Known rows, with every way that one mark hangs from another:
nomug{dinam{mitem{vesik}} nozo}: [  32   -4  109 -163  153  192 -164   23   33  119  123  -78  -16 -150
  -37   96   74   76  187   87  -66   11  205  -24  -70  267 -144  235
   58 -157   59  -95 -149 -308   94   60   64  224  -82 -144  177  179]
dinam{mitem{vesik{lezol{sivu}}} soramap}: [  44  -86  183 -429  181  112  -75  -42   94    1  106  -90  -54   -2
  -52   79   -2  -58  310  106  -53  -44   57  -65 -260  200  -64   15
  111  -94   42  -25 -114 -157  130   93  -35  224 -184 -186  177  283]
nomug{dinam{mitem{vesik{lezol{soramap}}}} nozo}: [ 102  -72  236 -278  140  230 -157  -20   97   59  146 -138   51 -143
 -113  109  -96   89  149   27  -42  -75  170  -26 -203  317 -103  192
   21 -146   40  -65 -148 -219   47  157   43  230 -180  -56  297  281]
vesik{lezol mitem{soramap}}: [  -2   -3  131 -243  242  131  -56  -15   47 -110   58 -139   -6  -94
  -31   55 -132    1  162   49  -59    2   37   -8 -249   84 -117   83
  -13  -44  -31 -221  -80  -52    2   65  -59   70 -144 -154  145  285]
panepa{zitul{simi{felug mova}}}: [  21  208 -165 -335  133 -151 -254  130  -79  -32  246  171  169   32
  -76  -70   -1 -198   92  251  -18  106  165 -247 -162   75   -6   24
    8 -137    8 -118  -17 -263   34 -136    5   87   36 -178   39   31]
vesik{lezol{sivu{felug simi}} mitem{dinam soramap}}: [ -12  -87  206 -598  166  -11 -177    3  -72  -95   63 -170   -4   20
   15  101 -187  -58  355   78 -204   50  -53  -26 -389   12  -48   18
  145  -73   -6 -146  -34  -55   -4  -10    4   94 -204  -75  119  314]
zitul{mova{sivu{felug{lezol}}} panepa simi}: [  91  118 -153 -474   87 -273 -314  311 -300   45  197  155  227  280
   66 -162 -159 -160  228  283 -180   -7   85  -54 -148  187   43  177
   38 -299    9 -180  104  -73   61  -94   58 -128  -67  -84  160   37]
mova{sivu{simi{felug{lezol} panepa}} zitul}: [ -68  214 -237 -454  121 -227 -119  141 -172   -2  171  251  162  169
  -39 -143 -162  -91  357  236 -197   38  121 -133 -229  126   73   41
    0 -258   41   40  -30  -80   37 -149   43  -11   14 -110  156   17]
zitul{mova{nozo{nomug}}}: [ -39   59 -144  -63  204   -9 -256  173   90   99   71   67  124  -91
  -66  -65  -17 -188  154  296 -113  -51  112 -104  -81  151  168  131
  -42  -46  -53 -141  -13 -218 -100  -47   74   63 -131 -210   92   -5]
soramap{dinam{mitem{vesik{lezol{sivu{simi{mova}}}}}}}: [  21  -56  117 -560  127  -26 -234  -58  133   42  158  -43 -107   80
  -96   62   26 -142  325   97  -82   53   98 -111 -321  121  -27  -57
  130 -145   45   75 -113 -243   28  -19   17  260 -171 -166  176  237]
felug{lezol{soramap{dinam}} simi}: [  23  -25   39 -292  260   22    5   52   93 -215   17   52   36  -19
  -76  -69 -109  -64  204  144  -91 -177   87  -45 -181  188   48  128
  -31 -108   68  134  -49  -12 -137   47   50   70 -123  -58  267  212]
panepa{zitul{mova nozo{nomug} simi{felug{lezol}}}}: [  58  102 -244 -211  125 -122 -453  294  -68   48  179  160  267   14
  -67 -134 -101 -348   54  295 -169  -43  158 -207 -172  157  144  145
   13 -126  -83 -257  114 -218   29 -145   84   54    9 -104   25  -69]
vesik{lezol{sivu soramap}}: [ 108  -36   64 -359  231   -9   43   28   56 -158  124  -12  141  -15
  -93  -32  -93  -90  235  138  -39 -140  -34  -80 -232  167   48   31
  -79    3   58    1 -140  -58 -105  141  -63   56 -184 -119  226  184]
mitem{dinam{soramap} vesik{lezol{sivu{simi{panepa}}}}}: [ -10  -49   65 -598  124  -38 -167  -41   70   15  173  -64  -47   78
  -41  117   -1  -14  401  167 -107   41   87  -37 -337  119  -48   16
   88 -121   40   43  -87  -87    6  -33   25  283 -172 -116  142  294]
soramap{dinam{mitem{vesik{lezol{sivu}}}}}: [  22 -118  152 -405  207   60  -81 -107  144  -18   64 -136  -72  -28
  -46   83    8  -76  293   64  -88  -40   46  -61 -251  172  -62   18
   73  -94   32   35 -163 -187   74   50    6  263 -168 -197  190  253]
mova{nozo{dinam nomug} zitul{simi}}: [-115  106 -157 -101  213  -30 -236  167  -13  173  203  102  209  -97
 -120  -64  -80 -131  297  333 -197   23  213  -57  -75  183  287  166
 -113 -167   17 -155   -4 -174  -70  -93  148  137 -120 -327   52  -29]
mova{simi{felug{lezol}} zitul}: [ -53  169 -120 -327  240 -104 -117  124 -153  -80  133  223  186   89
  -72 -151 -163  -72  261  239 -137   18  127  -97 -174  146  104   65
    0 -224   23  -62  -60  -75   67 -111    1  -11  -70 -178  189   21]
nomug{dinam{mitem{vesik{lezol}} soramap} nozo}: [  64  -77  293 -308  100  284 -204  -42   73  124  139 -115   -2 -153
  -35  140  -41  109  203   52  -88  -15  219    0 -162  309 -167  208
  102 -179   51  -87  -91 -279  138  105   19  278 -187  -65  166  291]
nozo{dinam{mitem soramap} nomug}: [ -68  -12  145  -77  179  222   -6   48  112   82   51  -72  -41 -143
  -60   15   -3   18  330  165 -155  -25  159   -9  -66  260   42  193
  -35 -129  140   -8   47 -206   44   29   58  232 -166 -250  -22  176]
vesik{lezol{sivu{felug{simi}}} mitem{dinam soramap}}: [  17 -132  222 -589  172    9 -129   39  -16 -136   41 -119   28  -56
   41  104 -190  -90  318  102 -203    9  -22  -56 -334    5  -24  -13
  163  -24  -45 -120  -34   34  -49   11  -20   85 -179  -90  125  337]
nozo{dinam{mitem{vesik{lezol{sivu}}} soramap} nomug}: [   6 -154  194 -294  161  168  -52   14  167  122   98 -137  -40 -116
  -61   78  -71  -61  400   87 -173  -29  110  -17 -169  282   79   67
   48 -111   84  -20   -3 -195  100   93   15  268 -216 -214   92  233]
mitem{dinam soramap vesik{lezol}}: [ -71  -47  122 -318  238   95 -149  -30   97  -54  -46 -167  -49  -94
  -10  104  -86   -3  169   48  -53   27   66  -14 -279  125 -125   34
   89  -76  -65 -173 -133 -117    3   36   23  222 -198 -146  211  305]
panepa{zitul{mova{sivu} simi{felug{lezol{soramap}}}}}: [  67  147 -200 -451  120 -166 -297  238 -219  -63  244  138  280  138
  -78 -177 -245 -262   76  229  -64  -34  105 -234 -260  190   55  125
   25 -209  -84 -128   62 -183   79  -32   36  -37   12  -46  221   49]
sivu{lezol simi{felug mova}}: [  35  135 -106 -317  158 -138 -123  247  -34  -47   23  175   80   64
   15 -130  -91 -187  292  157 -113   43   63 -168 -168  111    9  -24
   47 -142   81  -80   18 -205  -29  -47    2  -55  -39  -52  145   59]
simi{panepa{zitul{nozo{dinam{mitem} nomug}}}}: [ -24   40 -106  -58   85   82 -123  104  153  136  178  -35  126 -128
 -151   -4  103 -171  233  250 -133  -22  232 -161 -113  172   78  163
 -110 -105   59  -92   44 -206  -33  -85  127  333   14 -287  -50   48]
zitul{mova{sivu{felug}}}: [   4   69 -101 -314  125 -142 -186  208 -179   21   71   85  185   72
   70 -102 -112 -174  206  207 -112    2   29 -131 -104  129  -21   57
   65 -172  -12 -137  -12 -193  -16   14   28  -74  -64 -124  138   49]
felug{lezol{sivu} simi{panepa{zitul}}}: [ 122   40 -145 -445  139 -185   31  147   26 -136  253  165  152   67
  -64  -70   84 -174  272  275 -100  -67  115 -130 -147   99   54   64
  -40  -56   49   93    7  -60  -51  -82  -24   94   46 -148  145   71]
vesik{lezol{sivu{felug}} mitem{dinam soramap}}: [  13 -123  220 -510  190   70 -115   -5  -22 -124    7 -201    6  -61
   19   91 -189  -78  278   50 -168   -1  -46  -45 -328   39  -66   44
  123  -32  -56 -169  -43  -20    0   35  -25   97 -202  -88  141  317]
simi{felug mova{nozo sivu zitul} panepa}: [-109  242 -303 -391   73 -140 -256  114  -40  114  160  270  205   34
 -128 -138 -121 -262  239  320  -95   60  209 -329 -213   67  160  -25
   23 -187 -102  -13  -78 -137  -64 -162   57   76    8 -183  138  -23]
soramap{dinam{mitem{vesik{lezol{sivu{felug simi}}}}}}: [   8 -116  181 -573  142  -93 -171  -63   28   15   70 -103  -32   94
   -2   93  -69  -78  405   92 -183   -1   -2  -63 -312  141  -22  -48
  153 -188  100   56 -104 -215   87  -14   70  199 -180 -124  182  244]
dinam{mitem{vesik{lezol{sivu{felug simi}}}} soramap}: [  31  -84  211 -598  115  -41 -163    0  -21   34  114  -55  -14  121
   -8   90  -79  -61  425  133 -149   -3    9  -66 -322  170  -24  -52
  192 -186  110   -3  -53 -183  140   29   29  163 -194 -112  169  275]
nozo{dinam{mitem{vesik} soramap}}: [ -63  -35  104 -138  187  212  -41   25   81   75   28 -104  -79 -102
  -53   37   17    0  336   94  -29   14  179  -37 -119  257  -75  114
   57 -181  105  -77  -50 -215  135   78   61  251 -102 -243  130  251]
lezol{sivu{simi{mova{nozo}}} soramap}: [  14   79 -124 -410  170  -76 -187  104   53  -29  163  117  109   50
 -196  -90  -24 -264  278  287  -13  -73   62 -227 -282   93  198    7
    5  -43   15   33 -108 -161 -180   18   44   69 -136 -126  226   82]
nozo{dinam{mitem} nomug}: [ -49    2   55   -2  206  132   20   91  115   70   30  -56    3 -150
  -49  -12   12   -7  311  150 -156   -7  127  -11  -28  232   55  161
  -86 -100  138  -40   -5 -202   13   16   62  168 -117 -285    8   99]
mova{nozo{nomug} simi{panepa} sivu{lezol}}: [ -81  118 -227 -317  170 -133 -116  211  -23  123  110   76  196   71
  -31 -113 -176 -207  313  341 -225  -27  118 -165 -150  157  194  147
  -65 -218  -61  -56   33  -77  -84  -78  107   22  -87 -166  185  -20]
lezol{sivu{felug{simi{mova panepa}}} soramap}: [ 115   33  -70 -574   77 -198  -57  138   31 -106  203  175  125  119
 -113  -47  -16 -189  305  296  -67  -79   72 -216 -214   80  132  -39
   10  -75   62  164  -18   21 -214  -21    6   53  -71  -92  182  167]
nomug{dinam{mitem{vesik} soramap}}: [   3   17  167 -217  155  253  -49    5   64   67   88 -135  -88  -79
  -27   79   35   47  272  108  -30    7  190  -28 -131  266 -113  189
   78 -195   92  -86  -90 -216  130   61   52  272 -122 -220  138  266]

Rows:
[ -25   47   -5 -322  233  -29  -75   15   11 -179  -24   55   39   35
  -77  -93 -199  -55  264  112 -126 -116   41  -94 -262  192   46   99
   -8 -162  106  111  -51 -123  -31  -21   62   52 -113   17  219  166] => sivu{simi{felug{lezol{soramap{dinam}}}}}
[  19 -100  153 -435  203  -14  -69  106   71  -84  -26  -87  -37   45
  -18   31 -138 -108  299   90 -137 -128   56  -99 -252  203    7   32
  145 -222   57   64   -5  -80  -14   65  150  138 -123  -76  361  316] => sivu{felug{simi} lezol{soramap{dinam{mitem{vesik}}}}}
[ -68   85 -211 -125  111  -63 -257  250  -28  247  161   70  214  -34
  -35 -122 -109 -202  288  306 -199    3  174 -101  -62  210  239  186
  -68 -179  -19 -173   58 -212  -75  -61  113   58 -104 -222   56  -31] => zitul{mova{nozo{dinam nomug} sivu} panepa}
[  -9  -64   94 -281  263   63  -74  -86  153  -97   49 -129    1  -57
  -95   56 -128  -19  155   31  -13 -105   64  -46 -252  204  -34   46
  -20 -124   14   10 -159 -116  -67  109   49  190 -185  -99  326  284] => mitem{vesik{lezol{soramap{dinam}}}}
[   0  149  -69 -272   27  138 -260  125   96  173  297  109   97  -47
 -169  -13   49 -152  206  316 -139  -12  330 -140 -135  174  158  203
  -43 -180   -7  -63   45 -110 -176 -108   88  306 -119 -214   -9   82] => simi{mova{zitul{nozo{nomug{dinam{soramap}}}}} panepa}
[  83   49 -133 -402  164 -164   10  115  -13  -92  141  121   58  141
  -46  -87   44  -88  389  237 -127  -56   42  -39 -176  135   37   98
  -67  -94  121   81  -38  -59  -40  -55  -15   34  -47 -112  137   71] => felug{lezol{sivu{simi{panepa}}}}
[ -47  -39  187 -294  242  187 -114  -35   61 -116    5 -211  -53 -130
  -19   94 -143   19  165   24  -82   34   49    5 -298   58 -147  108
   41  -34  -70 -217  -77  -32   -7   35  -21  151 -180 -145  136  338] => vesik{lezol mitem{dinam soramap}}
[  16  -89  153 -356  220   46  -53   64   64  -71  -63 -169  -61   39
  -42   18 -136  -95  260   37 -101 -137   31  -88 -246  238  -36   90
  104 -228   46   13  -13 -135   33   89  144  152 -145  -74  378  295] => sivu{felug lezol{soramap{dinam{mitem{vesik}}}}}
[  60   73 -120 -522   90 -217  -13  186  -95 -129  192  134  244  133
  -61  -99 -182 -174  210  229 -124 -113   96 -202 -219  148   69   56
    8 -210   14  101   64  -10  -74  -32   74   -8   32  -24  291  120] => mova{sivu{felug{lezol{soramap} simi{panepa{zitul}}}}}
[ -93   12   95 -220  267  167  -80 -101   52 -116   40 -179 -126 -105
  -47   68  -41    0  164   73  -70   -5   77  -21 -226   68 -121  177
    8  -88  -26 -102  -84 -113  -31    6   17  179 -118 -176  109  298] => vesik{mitem{soramap{dinam}}}
[  -8  153 -190 -403   87 -155  -91  150    4    5  185  212   97   68
  -29  -73   15 -154  240  274  -61   52  170 -197 -126   64    0   -1
   -5 -135    9   69  -54  -58 -150  -65   -4   42   12 -171  101   91] => felug{simi{mova{sivu} panepa}}
[ -63  170 -184 -345  136 -169  -53   77  -91   17  172   98   88  117
   -5  -45    3  -35  324  249 -104   49   80  -95 -168   97  -43   75
  -59 -176   84   22  -95 -127  -61  -60   41   52  -14 -171   86   78] => mova{sivu{simi{panepa}}}
